Here is a tiny trained network, its code and every weight. The questions are about switching its units off for an input and a class, where a switched-off unit gives its printed mean instead of its output.

import numpy as np


def w(rows, s, z=0):
    codes = np.array(rows[::2]) - 128.0
    scale = np.full(codes.shape[1], s)
    scale[-1] = z or s
    return codes * scale


def f(y):
    return y / 2 * (1 + np.tanh(0.7978845608 * (y + 0.044715 * y**3)))


def log_softmax(a):
    a = a - a.max(-1, keepdims=True)
    return a - np.log(np.exp(a).sum(-1, keepdims=True))


def net(x, mask):
    res = np.array(x, float).reshape(1, 5) / 4 @ E
    y = f(res @ A[0][:, :-1].T + A[0][:, -1])
    res = res + np.where(mask, y, B[0][:, -1]) @ B[0][:, :-1]
    return log_softmax(res[-1] @ U[:, :-1].T + U[:, -1])


A, B = {}, {}
E = w([
[145,114,130,142,118,103],'x0',
[96,88,132,76,203,76],'x1',
[147,113,132,141,117,104],'x2',
[66,135,80,128,77,76],'x3',
[73,102,254,165,96,115],'x4',
],0.0096)
A[0] = w([
[152,71,150,59,150,116,95],'neuron 0',
[124,85,136,77,152,151,141],'neuron 1',
[82,122,202,120,101,111,112],'neuron 2',
[147,106,46,116,115,141,70],'neuron 3',
[127,166,113,173,46,177,126],'neuron 4',
[135,161,120,73,115,138,22],'neuron 5',
[124,116,142,65,157,58,47],'neuron 6',
[191,102,74,111,151,135,38],'neuron 7',
[165,139,62,164,168,91,69],'neuron 8',
[166,214,137,156,71,137,95],'neuron 9',
[141,172,125,113,181,173,173],'neuron 10',
[58,107,121,53,103,86,163],'neuron 11',
[104,152,101,152,83,112,33],'neuron 12',
[113,154,171,146,132,103,19],'neuron 13',
[35,125,69,144,65,89,187],'neuron 14',
[147,129,57,133,157,154,68],'neuron 15',
[141,123,155,127,179,142,192],'neuron 16',
[137,196,107,253,134,129,81],'neuron 17',
[77,104,116,109,200,78,108],'neuron 18',
[71,82,154,144,89,149,106],'neuron 19',
[115,170,115,171,88,168,84],'neuron 20',
[100,120,206,148,113,108,5],'neuron 21',
[92,134,56,110,93,115,67],'neuron 22',
[209,203,186,194,195,145,116],'neuron 23',
],0.012,0.0025)
B[0] = w([
[148,191,116,230,142,121,171],'neuron 0',
[165,135,178,172,122,97,159],'neuron 1',
[75,97,179,86,62,176,246],'neuron 2',
[61,104,134,58,134,109,206],'neuron 3',
[172,210,102,127,200,64,233],'neuron 4',
[117,157,198,95,124,134,132],'neuron 5',
[167,163,174,137,148,41,186],'neuron 6',
[79,108,195,84,59,212,194],'neuron 7',
[22,124,151,53,130,164,191],'neuron 8',
[107,208,195,134,162,75,208],'neuron 9',
[142,107,157,140,104,142,182],'neuron 10',
[192,164,109,205,155,113,218],'neuron 11',
[158,79,112,187,173,119,156],'neuron 12',
[48,78,170,89,91,91,156],'neuron 13',
[184,94,3,242,83,214,254],'neuron 14',
[79,113,110,61,121,164,202],'neuron 15',
[248,71,163,172,130,169,175],'neuron 16',
[144,227,136,133,151,93,188],'neuron 17',
[174,214,161,167,204,50,215],'neuron 18',
[70,94,153,95,116,152,203],'neuron 19',
[142,167,150,163,200,77,185],'neuron 20',
[55,113,155,14,103,153,229],'neuron 21',
[91,56,84,126,58,154,197],'neuron 22',
[185,51,61,196,91,105,228],'neuron 23',
],0.0074,0.0068)
U = w([
[147,243,160,118,177,11,208],'0',
[63,119,159,27,65,138,5],'1',
[185,97,113,188,89,160,209],'2',
],0.011,0.0018)

Each question gives the input, the list of numbers given to net, and the class t.
The units are the neurons (one row each of A and B). Each row of codes is followed by its name. A weight is (code - 128) times the scale printed after its matrix; where a second scale follows, it is the last column's (A, B and U).
mask holds one flag per neuron, in row order. A switched-off neuron (its flag False) gives its mean, the last column of its row in B, instead of its output. The means were averaged over made-up inputs and are rounded, as every weight is.
A unit's drop is (log p(t) with every unit on - log p(t) with that unit switched off) / (log p(t) with every unit on - log p(t) with every unit switched off).
The circuit of an input: a set's keep is (log p(t) with only the set's units on - log p(t) with every unit switched off) / (log p(t) with every unit on - log p(t) with every unit switched off). Starting from the 12 units with the biggest drops (on a tie, the unit counted first), units are removed one at a time, each time the one whose removal leaves the highest keep (on an exact tie, the one counted first), for as long as the keep stays at least 0.8.
circuit, biggest first: the units of the circuit, biggest drop first
top k neurons: the k neurons with the biggest drops, biggest first
drop when u is switched off: that unit's drop, to one decimal
input [-4,-8,-7,6,5], class 0: circuit, biggest first => (neuron 4)
input [4,-4,8,1,4], class 0: circuit, biggest first => (neuron 4; neuron 22)
input [-3,-1,-1,2,-3], class 1: circuit, biggest first => (neuron 23; neuron 18)
input [-7,4,-7,-6,-5], class 2: top 2 neurons => (neuron 16; neuron 21)
input [-6,-3,-4,1,-1], class 0: circuit, biggest first => (neuron 14; neuron 2)
input [-6,-5,-7,-5,-5], class 0: top 2 neurons => (neuron 14; neuron 9)
input [-7,-8,-3,5,-8], class 0: top 2 neurons => (neuron 4; neuron 20)
input [4,-3,4,-1,-3], class 0: top 3 neurons => (neuron 14; neuron 2; neuron 21)
input [-3,1,4,6,-7], class 1: top 2 neurons => (neuron 8; neuron 3)
input [-4,-4,5,-3,3], class 0: drop when neuron 14 is switched off => 0.9
input [1,-6,5,-5,-5], class 0: drop when neuron 4 is switched off => 0.2
input [4,1,3,-3,-4], class 1: drop when neuron 14 is switched off => 0.4
input [6,2,-1,4,0], class 2: drop when neuron 14 is switched off => 0.2
input [-1,2,8,8,3], class 2: circuit, biggest first => (neuron 14)
